Each row is shifted at random along 3 fixed directions that mean nothing.
Known rows, with every step that occurs:
l a v m k p y: [ 113   60 -479  119  131  196 -204  128   86  -38  -50 -202  225   23
  327  389  216  238  146   -4   99   27  126  394  -35  192 -400 -241
  357  162 -224  158  107  205  -44   95 -319  -41  415 -247   79 -106
   11 -171   43 -186]
k r j y v m a l n s: [-106  175 -356  -39 -126   91  -81  -17 -211 -231   36 -173   -1   31
   95  186   69  153  -26  -67  170  -79   97   65 -162   88   34  -70
 -159  110 -143  -41   73    9  103  -24   26  243   30 -179   85   10
   80 -165  -39  -21]
m a v r j l n: [-315  -55 -268  291  181  239  -97    8 -162  117  155 -263   74   56
   76  289   91  110  160 -202  329  427  194  188 -331  525 -174  -43
  207   19  -21  -11 -126  393   26   85  -82  -78  218 -215  115  -51
  134 -405  -12   50]
n s j y l a v m k p: [ 104 -132  -34 -280 -293 -377 -137  -84  308 -346 -102  159 -156 -159
 -112   21  328  260  -21  395   59  -64  143   65  212 -458  146  -25
 -130  148 -345  159  177 -472   -8  298  -95  -52  309  105  -86 -149
   75  363  116   95]
v r j l a y p: [ 158 -315  333  -16   92 -269  366 -376  261  274  231    6 -438  270
  283  -92   13  187 -127  -76  -82  239  -28   38  137 -375   86  235
  -80   95  -72  235  -44 -267 -130  458 -176 -179  774   59 -153  -79
  135   91   68  398]
k r j l t p y v m: [ -77 -188   10 -284 -219  -35   75 -230  -43  136  239   48 -166  -66
   94  -32   -8   59 -109  -22 -212 -238   82  103  -27   22   27  205
   21 -178 -180  110   93  -61  398  187 -162   10  -98  132   56   62
 -178  -89 -261  166]
a y p r j: [  24 -231  101  273  502 -370  387   -7  235  321  128 -215 -207  207
  555  471   39  119 -104  124  236  321 -115  243   10  -22  -65  146
   79  506   57   83 -108  -30 -200  198 -260  -93  685  -89 -128    6
  181  -41 -111  227]
y a v m t r: [   8 -166   18 -152  208 -293  133  126  286  -67   40   48 -137 -135
  200   12  365  243   65  445   78 -139 -234  181  176 -199  -60    3
  161  273  -29  -25   14  -98  -16  340 -203 -192  161  439  -88 -137
  257  176   62  352]
y k p r j l n s: [ -51  -66   54   67  222 -206   34  -13   88  -45   32 -177 -158  311
  234   29  119   55   25  -21  282  338   28  153 -124   13  248  194
 -141  366    7 -139  -89 -179   29  324  -70   57  332 -128  -86  207
  194 -153 -314  295]
r j l a v m: [ -83   10 -299 -287 -219 -105 -372   94   10 -196  126   90   91 -355
   64  109  276  225    9  326   78 -202    8  250   56  -20  -52 -192
 -120 -230 -313    2   19 -201  -46   63  -88  -20 -101  -37   39 -112
   62   55  170  135]
l t m a y: [  56   52 -309  146   32  285   70  -86 -468   46  184 -150   51    4
   61  191   99  129  137 -316 -171  -57   80  147 -172   58 -278  -95
  191 -183 -198  151  201  200   42 -144   56   41  170  -83  148 -245
  -45 -193   14  -95]
a l t m k r j y: [  10 -173  202  185  111 -167  797 -649 -253  304  157 -311 -326  242
  270  244  -53  -73 -114 -403  -43  185  185   97 -232  242  -44  298
  188  233   27  195   31  247  163  297 -224  -28  427  204   48   64
   39  -48 -210  173]
n s j y l: [-171   61 -342  324  199  151   94 -183  -52  170  158 -297    4  219
  166  252  106  -60 -109 -307  347    7   68   57 -418  486 -177 -165
  283  342  -33  -72  -80  345 -139  -92 -137  146  278 -433   25   66
  -48 -363   75   -7]
s j y k l a v: [-262 -186 -143  218  244   22  100 -198   35  270   47 -156 -144  205
  351   84  321   37  229 -108  308  175  -90  396 -280  150 -164    5
   -2  364   24  -41   52  118 -244  390 -363 -230  501  100  -14  -54
  193  -51   84  321]
v a l j y k: [ -72  135 -254  267 -168 -132  142 -107  -38   96  143  -62  168  -25
  160  118  127    4 -142  -11  113  176  278 -165 -251  278   67 -262
 -166   87 -202   22   39   33 -122  -94  -11  -70  297 -159  213 -180
  -30  -91  119  -86]
y k p r j l: [-183  134 -278  183   56  -25  227  -52 -293  191  295 -416  -22  210
  -42  143  -61 -127 -108 -329  180  102  260    0 -388  617  -74   39
   24  -33 -142  -26   80  213  145  -12  -60  103  137 -191   59  -47
 -219 -320 -372 -184]
l t p r: [  48 -223   61   -5  448  -37  467   87 -185  353  145 -219 -205  302
  242   -1 -155   13   57 -355  166  128 -105   62  -85  171 -170  358
  186  114   53  -14   -6  210  312  223 -147 -125  344  208  -73   69
  -90 -221 -554   60]
y a l t p s j: [  51  -37 -571   -8 -143  163   87   99 -367  256  130 -150 -308  179
 -250  147 -111   33 -185 -143   36  -33  278 -381  -46  188  -72   54
  151  -96 -258   32  335  -47  246  -98  150   94  184  -82  299 -256
 -333 -100 -254  -54]
n s j y: [  28  -54 -231  413  528  -38  357 -158  -39  183  -79 -335   19  313
  407  420  144  -28  -23 -294  219  219   91  328 -279  387 -253  -97
  380  424   87    1  -30  337 -142   91 -229   -7  653 -281  113  116
  183 -309   77   94]
l n k r j y: [  10  227 -179 -367 -669 -212  221 -145 -239 -164   47 -152  -41 -264
 -161  136 -204   36 -284   63  -86   46  479 -589  131 -173  247 -115
 -368 -164 -261  314  135  -18  232 -136  222   94   35  183  298 -233
  -33  109  -67 -250]
t m k p y: [ 156 -127   44  212   82  205  344 -331 -195  344  149 -250 -199  337
   90   25 -119  -85   47 -586 -292  135  223   23  -58  137 -136  275
  371    9    4  278  191  196  356  234 -197   17  283   42  100   77
 -187 -269 -454  -73]
t p r j: [  20  -78 -149  -59   -4 -218  325  135 -155  195  174 -190 -158  -14
  112  255 -190    5 -182    6  105   81  114 -259  120    4   31  167
  -86  -25  -87  155  115  -59  186  -50   91   30  102  148   83 -108
 -133  -33 -278  -94]
y a v r j l t: [  21 -149 -230 -371  -24 -241  -76  103  152 -135   65   30 -157 -253
  330  174  302  320  -14  569  337   12    5  252   -8   44   34   -4
  -15  163 -144 -141 -180  -66 -222  371 -131 -260  294  -52  -72 -130
  102  220  280  379]
n k p s j l t r: [  -9 -175   20 -339  -21 -198  404 -129  -84  123  183 -160 -426  203
 -301 -218   -3   42  -71  -47   25   64  167 -188    3 -156   95  350
   43   88 -147   16  164 -159  344  390  -20  -37  173  365   78 -106
  -17  158 -382  448]
l j y v: [-288  -18 -367   18 -270   88  -34    8 -100  -21  -45 -101  170 -239
   53  -61  -23   -6  -43  -61   66 -186  230 -156 -190  128  -80 -216
 -104   90  -95   72   78  301   -6 -215    5  -31   68  -80  190 -161
 -211 -157  244 -183]
j l n k p y: [ 118  -76   42  -38  -76  -33  193 -245   58  203  120 -181 -249  220
   89  -29 -103  -16   20 -255 -133  302  234  -52   22  -28   89  230
   89   84  -54  190   55   84  231  410 -183  -70  348 -110   92    6
   -6 -164 -352   41]
v r j y k p: [  83 -204  355   29  -15 -460  490 -307  275  121   51   16 -190  119
  240 -135  123  -12 -111   65  -80  255  168   -8   65 -232  200  234
 -207   96  -61  201  114 -336  147  416 -174 -194  505  260 -123   13
   29  149 -154  243]
y a v m t r j l n k p: [ -15  -14  -73 -297 -386 -250   58 -101  -68   -6  154  -62 -207  -74
 -312 -237   54   72   44  102 -112   62  368 -269   35 -192  217  131
 -330 -284 -251  179  182 -168  336  233   29  -40   15  236  103 -156
 -122   54 -440    9]
k p s j l t m a v: [-126 -142 -543 -141  -84   25 -157  265 -212 -105   13  -69 -182 -154
  -38  201  291  237  164   52  160 -144   64  146  -21   -1  -75  -38
    9  128 -230    4  367   38    9  203 -122 -188   51   38   52 -308
 -153   -2  108  -37]
y l a v r: [-178    7 -213 -323 -162   92  -74   44  -30 -109  195    9  -73 -244
   -1 -109  102  216   -8   95  215 -216  -78  -91   92 -129  -67   29
 -205 -199  -83   80   -4  -61   44   87  -25 -140   34  207    2 -176
   90    7  347  324]
r j y l t m k p s: [  58  -52 -338  170   97  102   -5  -43  -61  -51   31 -248 -134  218
   15  165  139  131  -86  -60  261   88  181  126  -37  244  -59  106
  332  361 -201    7  232  -53   35  116 -225   47  266  -80  -36   46
 -160 -118 -209   78]
v m k r j y: [  61   93  -56 -174 -311 -319  258 -200   16 -198  -21  -81  -14 -211
   94  338   36  109 -261  214  -11    2  246 -129  151  -86   75 -123
  -67  103 -219  259   79  -60   57    8  -18   32  224  149  127 -129
  118  175  122 -118]
n k l t m a y p s j: [  48  -46 -574  156   31  148  -61  159 -169  171  113  -78 -273  237
 -179  476   86  216 -233   -2  182   38  301  -43  -72   40  -35  -62
  153  270 -223   64  331 -137    5  -94  -54   31  410 -242  238 -202
 -118  -52 -255  -10]
m t r j: [ -58 -102 -123  368  474  -85  457  -57  -32  318  168 -325  -50  174
  271  380  103   -6   -9  -28  161  133   37  210 -206  289 -176  111
  329  262  108   59   46  180  -45   56 -172  -30  232  198   47   -9
   74 -126 -129  229]
k p r j y a v m: [ -47   33 -199 -120  -56  -83    1  -35 -192  101  203 -126   11 -154
  178  -30  144   52   16  -34 -120 -174   38   69   17  152 -180  -80
  -40 -286 -197  108   71   34  241   40 -120   48   81   46   66  -15
  -90 -222 -202  -17]
j y p s: [ 156  -90   26  136  131   -7  203 -156   81  156   72 -168 -359  405
  101 -161  -87   21 -182 -266   37  195    9 -137  178   18  132  219
  190  324  -16   51  165  -94   16  291 -234  -26  454   26  -62  113
  -99 -177 -191  164]
t p s j l a y k: [ -37  -99    7  232    9 -169   93 -234   59  197  188  -15 -128  315
  172   11  179   28   34   -5   77  355   35   -5 -137  -62  121   61
 -113  116 -277   22  136 -243 -110  193  -69 -110  478   60   83 -178
   15   23  -61  371]
n s j l t p: [ 193 -478   55 -315   96 -299  345  -88  125  120  -42  121 -455  199
  126  -75   57  104  -34   74  106  111    7   73  114 -166  148  382
   67  107  -99  -37   33 -181  127  551  -47 -223  292  182  -69   42
  -51  173 -147  250]
t m k p y a: [ 228 -253  186   87  116 -182   43  -94  292  153   90   17 -258   96
  530  165  203  194   64  209  -40  162 -123  144  278 -153 -103   74
  199  214   39  151   10  -75   -3  418 -207 -201  452  -76 -123  -33
   79   63   14  208]
p r j y l a v m: [-139  175 -461 -183 -220  106 -260   82 -278  -53  274 -130  182 -298
   48   89  128  139  -28  -28   91 -267   93   41 -104  199 -183 -246
  -56 -317 -325   65   51   42  108 -177  -52  110  -96  -54  129 -113
  -97 -213  -35  -35]
l n k r j y v a: [-179   31 -294 -142 -191    9 -212   74   -6  -49  171 -195  209 -202
   76  280   81  234  143  144   81   16  179  -19 -102  166  -64 -163
 -172  -24  -37   70   82  164   12  -73  -78 -115  -55  -99  147 -137
  135 -197  342   42]

Rows:
[ -90  -61 -605   43  233  -20   72  236   58   89  117 -309  148 -123
  449  630  206  282   -2  345  360   -2   60  306 -156  316 -390 -196
  221  311 -116  -31  -23  203 -191  -17 -185  -11  232 -184   95 -182
  101  -32  297  160] -> p y v a l t r j
[ -53   41 -151   -3 -120 -135    8 -116   51 -111   94   35  -35 -227
  103  198  221  206  -20  307   49 -165  104  182 -206  106  168  -23
   17  171 -109   -9   15   76  -24   97 -245 -123   50  178   46 -110
   46    5  -91   70] -> a l n k r j y v m t
[-242  173 -488   18 -316  326  159 -182 -681  107  461 -363  -57  -21
 -332   38 -162  -87 -145 -544  -73 -220  372 -232 -321  557 -130   44
   13 -525 -193  146  233  304  331 -243  167  187 -235  -78  258 -184
 -366 -409 -117 -205] -> t m a y v r j l
[  -5  -30 -180 -148 -193 -137  310  -40  -57  180  224 -129 -183  -32
  100  185    8   51 -239  215   59   69  238 -220   48  -79   91   85
  -58   92 -128  135  105 -200  121   87   42   52  119  271  170 -124
  -21  179 -213  199] -> p y k l t r j
[-147  -87  -85   12   46   72   90 -211 -157  146  226  -93  114  -81
  154  -16   88   15   -8 -138  -95 -179   89  218 -207  260 -193   17
  167 -196  -94   47   -3  155  251  -40 -178   71  -45  100   96  132
 -124 -243 -145  232] -> l t r j y v m
[  34 -144  -58   -2  294 -216  245  109   -7    8   48 -214 -186  158
  167  265  110  185  -51  -55  304   52   47  148  -89    0  -76  152
  130  482  -85   13   42  -14  154  191 -200  -37  531  -15 -122   -6
   31  -33 -397   58] -> n s j y l t m k p r
[  21 -120  285  -88   83 -388  293  -83  423   33  -46  136 -160  177
  382  334  199  186 -127  355   31   18 -110  239   42 -259  154  106
 -127  502 -102   92  113 -239  139  368 -331 -218  348  302 -127  -38
  217  242 -226  136] -> v m t p y k r
[-165  -68 -140 -119  -30   23  179 -136  -19   63  197  -51 -267   13
   75  -65  149  142  -97   -3  225    2   -5  -38   74  -57    9  165
 -124   46  -29   97  114 -158   76  295 -162 -197  377  315   74 -117
  189  -11  148  479] -> p s j y k l a v r
[-207 -141   -4 -151 -273 -149 -175  -27    5  -88   72  -47 -128 -138
 -158   31   55  147   44  130  131  383  267 -113  -10   21  183   62
  -90   23 -227   51 -107  -49  168  236   26  -37  158   21   74 -104
  112  -38 -227   38] -> a v m k p r j l n
[ -63 -124   -6   52 -184 -152  233 -228  240   84    4  124 -365  237
   43   -9  178  -26 -320  170  220  150  100  -41   75   -2  237   82
 -105  472  -58  -19  146 -343  -23  372 -170  -59  381  148   -6   36
  143  192 -232   16] -> t p s j y k l
[ 151 -470  214 -248  -86 -244  413 -297 -106  145  223  128 -495 -138
  366   86  100  232 -179  103  -12  -35   12  103  114 -174  100  353
  -13   36    7   42  -94 -187  154  438  -86 -206  175  155 -102   20
   28  233  -80  500] -> v r j y a l t m
[-108  -23 -317   82 -185   80 -203   40  -16  -26  -11  -78  -78  -73
  121  198   73  226   -7  163  263  345  147 -137  -53  187  -84 -207
   50  176 -182  -65 -137  121  -66   84   35   15  379 -335  127 -230
  155  -76   94   -1] -> p s j y a l n
[ -95 -262    6  -21  -31 -217 -169  -30  261  -67  -92  205 -309   56
  -83  272  226  164 -103  378  160  142   84   66   58 -341  276   92
  -59  437  -39  -34   19 -415  -22  194   -3   22  288  -34   99   28
  262  209  -50  358] -> y v m k l n s j
[ -46 -231 -472  129  196   62  -31   90   -2  161  -57  -21 -268  231
 -102  384  203  138  -94  120  268   80  127  161  -31  168 -112   61
  332  360 -195  -41  233 -103   31  122 -170  -35  361  -29  178  -65
  -22  -13 -185  115] -> a v m k l t p s j
